Here is a tiny trained network, its code and every weight. The questions are about switching its units off for an input and a class, where a switched-off unit gives its printed mean instead of its output.

import numpy as np


def w(rows, s, z=0):
    codes = np.array(rows[::2]) - 128.0
    scale = np.full(codes.shape[1], s)
    scale[-1] = z or s
    return codes * scale


def f(y):
    return np.maximum(y, 0)


def log_softmax(a):
    a = a - a.max(-1, keepdims=True)
    return a - np.log(np.exp(a).sum(-1, keepdims=True))


def net(x, mask):
    res = np.array(x, float).reshape(1, 8) / 4 @ E
    y = f(res @ A[0][:, :-1].T + A[0][:, -1])
    res = res + np.where(mask, y, B[0][:, -1]) @ B[0][:, :-1]
    return log_softmax(res[-1] @ U[:, :-1].T + U[:, -1])


A, B = {}, {}
E = w([
[147,146,120,128,126,92,103,135],'x0',
[137,134,125,127,128,115,121,132],'x1',
[128,126,125,109,117,126,87,138],'x2',
[99,118,191,164,19,98,92,127],'x3',
[217,102,188,157,172,159,75,168],'x4',
[123,149,165,166,149,120,212,116],'x5',
[86,65,136,153,187,36,106,80],'x6',
[63,140,132,154,130,101,109,245],'x7',
],0.011)
A[0] = w([
[152,184,109,42,223,156,136,72,80],'N0',
[114,113,57,124,190,139,143,220,209],'N1',
[219,103,126,221,151,164,110,174,46],'N2',
[194,204,86,77,50,203,172,169,57],'N3',
[177,235,117,100,91,162,156,165,41],'N4',
[112,181,207,158,150,123,214,113,253],'N5',
[31,168,91,140,139,131,157,132,98],'N6',
[87,166,37,83,64,90,154,67,65],'N7',
[63,222,34,154,106,147,130,105,126],'N8',
[209,125,136,155,149,109,84,133,148],'N9',
[122,135,240,128,47,130,97,93,119],'N10',
[183,158,110,143,115,165,114,2,108],'N11',
[69,58,83,146,213,68,113,83,148],'N12',
[85,87,156,146,180,103,90,88,88],'N13',
[94,174,94,148,205,152,104,148,91],'N14',
[163,76,132,58,128,101,135,78,151],'N15',
],0.0095,0.0029)
B[0] = w([
[34,223,186,159,46,159,147,73,216],'N0',
[82,167,128,202,61,146,64,92,210],'N1',
[190,105,172,108,173,167,105,34,197],'N2',
[163,106,108,121,175,3,197,166,223],'N3',
[114,113,161,97,170,6,163,166,193],'N4',
[235,75,132,208,50,130,42,197,213],'N5',
[156,146,170,122,150,148,42,117,200],'N6',
[178,150,175,73,183,191,43,50,230],'N7',
[203,71,164,129,153,131,107,94,209],'N8',
[117,190,117,162,150,179,160,78,193],'N9',
[132,215,161,173,102,88,218,103,216],'N10',
[45,86,43,236,146,57,8,205,214],'N11',
[200,129,85,98,141,153,211,150,249],'N12',
[122,123,84,59,125,104,205,152,196],'N13',
[81,129,96,137,10,86,171,128,174],'N14',
[87,98,84,147,99,80,112,173,190],'N15',
],0.0068,0.011)
U = w([
[70,146,81,165,99,90,34,148,197],'0',
[64,254,133,128,16,122,151,66,104],'1',
[189,131,88,106,89,129,67,135,252],'2',
[217,121,201,42,243,179,62,44,40],'3',
[143,78,90,26,220,63,212,174,13],'4',
],0.0069,0.0027)

Each question gives the input, the list of numbers given to net, and the class t.
The units are the neurons (one row each of A and B). Each row of codes is followed by its name. A weight is (code - 128) times the scale printed after its matrix; where a second scale follows, it is the last column's (A, B and U).
mask holds one flag per neuron, in row order. A switched-off neuron (its flag False) gives its mean, the last column of its row in B, instead of its output. The means were averaged over made-up inputs and are rounded, as every weight is.
A unit's drop is (log p(t) with every unit on - log p(t) with that unit switched off) / (log p(t) with every unit on - log p(t) with every unit switched off).
The circuit of an input: a set's keep is (log p(t) with only the set's units on - log p(t) with every unit switched off) / (log p(t) with every unit on - log p(t) with every unit switched off). Starting from the 12 units with the biggest drops (on a tie, the unit counted first), units are removed one at a time, each time the one whose removal leaves the highest keep (on an exact tie, the one counted first), for as long as the keep stays at least 0.8.
units of the circuit, in order: the units of the circuit, biggest drop first
most important unit: the unit with the biggest drop
k most important neurons: the k neurons with the biggest drops, biggest first
drop of u: that unit's drop, to one decimal
input [1,-1,1,5,-3,4,6,-1], class 4: most important unit : N0
input [-7,-3,3,7,-8,2,0,-3], class 3: units of the circuit, in order : (N7, N8)
input [3,0,6,2,-5,7,3,-3], class 2: units of the circuit, in order : (N5, N0)
input [1,-5,-7,2,-1,2,5,0], class 4: 2 most important neurons : (N1, N0)
input [-5,-6,2,-4,-7,8,-5,3], class 2: units of the circuit, in order : (N5, N8)
input [-1,2,-4,-7,-7,3,7,-2], class 1: 3 most important neurons : (N0, N14, N2)
input [-3,7,-4,-1,-2,6,-8,0], class 4: 2 most important neurons : (N3, N4)
input [6,3,6,-8,5,-8,-7,0], class 1: units of the circuit, in order : (N0, N1)
input [-3,1,5,0,-3,7,5,0], class 2: 3 most important neurons : (N5, N3, N4)
input [3,-3,-7,-7,2,8,5,5], class 2: 3 most important neurons : (N5, N12, N10)
input [4,-5,-7,-3,0,-3,-2,1], class 1: units of the circuit, in order : (N11, N1, N7)
input [1,5,-8,-3,-8,0,5,6], class 3: 2 most important neurons : (N7, N6)
input [2,-4,-2,-8,1,3,-7,-1], class 1: 2 most important neurons : (N0, N1)
input [-8,-5,2,0,-3,4,-8,-5], class 4: 2 most important neurons : (N3, N4)
input [4,-7,2,5,-6,-6,4,2], class 2: 2 most important neurons : (N2, N0)
input [2,-7,2,-1,-4,-2,5,-7], class 0: 2 most important neurons : (N11, N15)
input [0,-4,-2,7,3,1,4,1], class 1: most important unit : N10
input [-3,7,0,8,4,-4,6,0], class 1: units of the circuit, in order : (N10, N11)
input [2,6,-2,-1,-2,3,-5,-2], class 4: 3 most important neurons : (N3, N4, N1)
input [-1,7,-5,-4,4,2,-4,-5], class 0: units of the circuit, in order : (N11, N12)
input [-8,8,-8,-2,2,5,-7,-8], class 0: units of the circuit, in order : (N11)
input [1,7,-2,-6,-5,3,-8,1], class 4: 3 most important neurons : (N3, N4, N8)
input [-2,1,-5,-5,6,5,-7,-1], class 4: 4 most important neurons : (N3, N4, N7, N6)
input [1,-4,-8,5,-3,-7,5,6], class 2: 2 most important neurons : (N0, N11)
input [-5,7,4,7,-4,-2,2,-7], class 0: 2 most important neurons : (N11, N0)
input [-6,7,-2,2,1,-1,-2,-5], class 0: units of the circuit, in order : (N11, N12)
input [-1,1,-8,-2,5,8,-2,3], class 2: units of the circuit, in order : (N5)
input [2,-8,0,-8,3,-3,1,-6], class 1: drop of N0 : 0.6
input [7,4,2,-3,-3,-3,3,-6], class 0: drop of N10 : 0.1
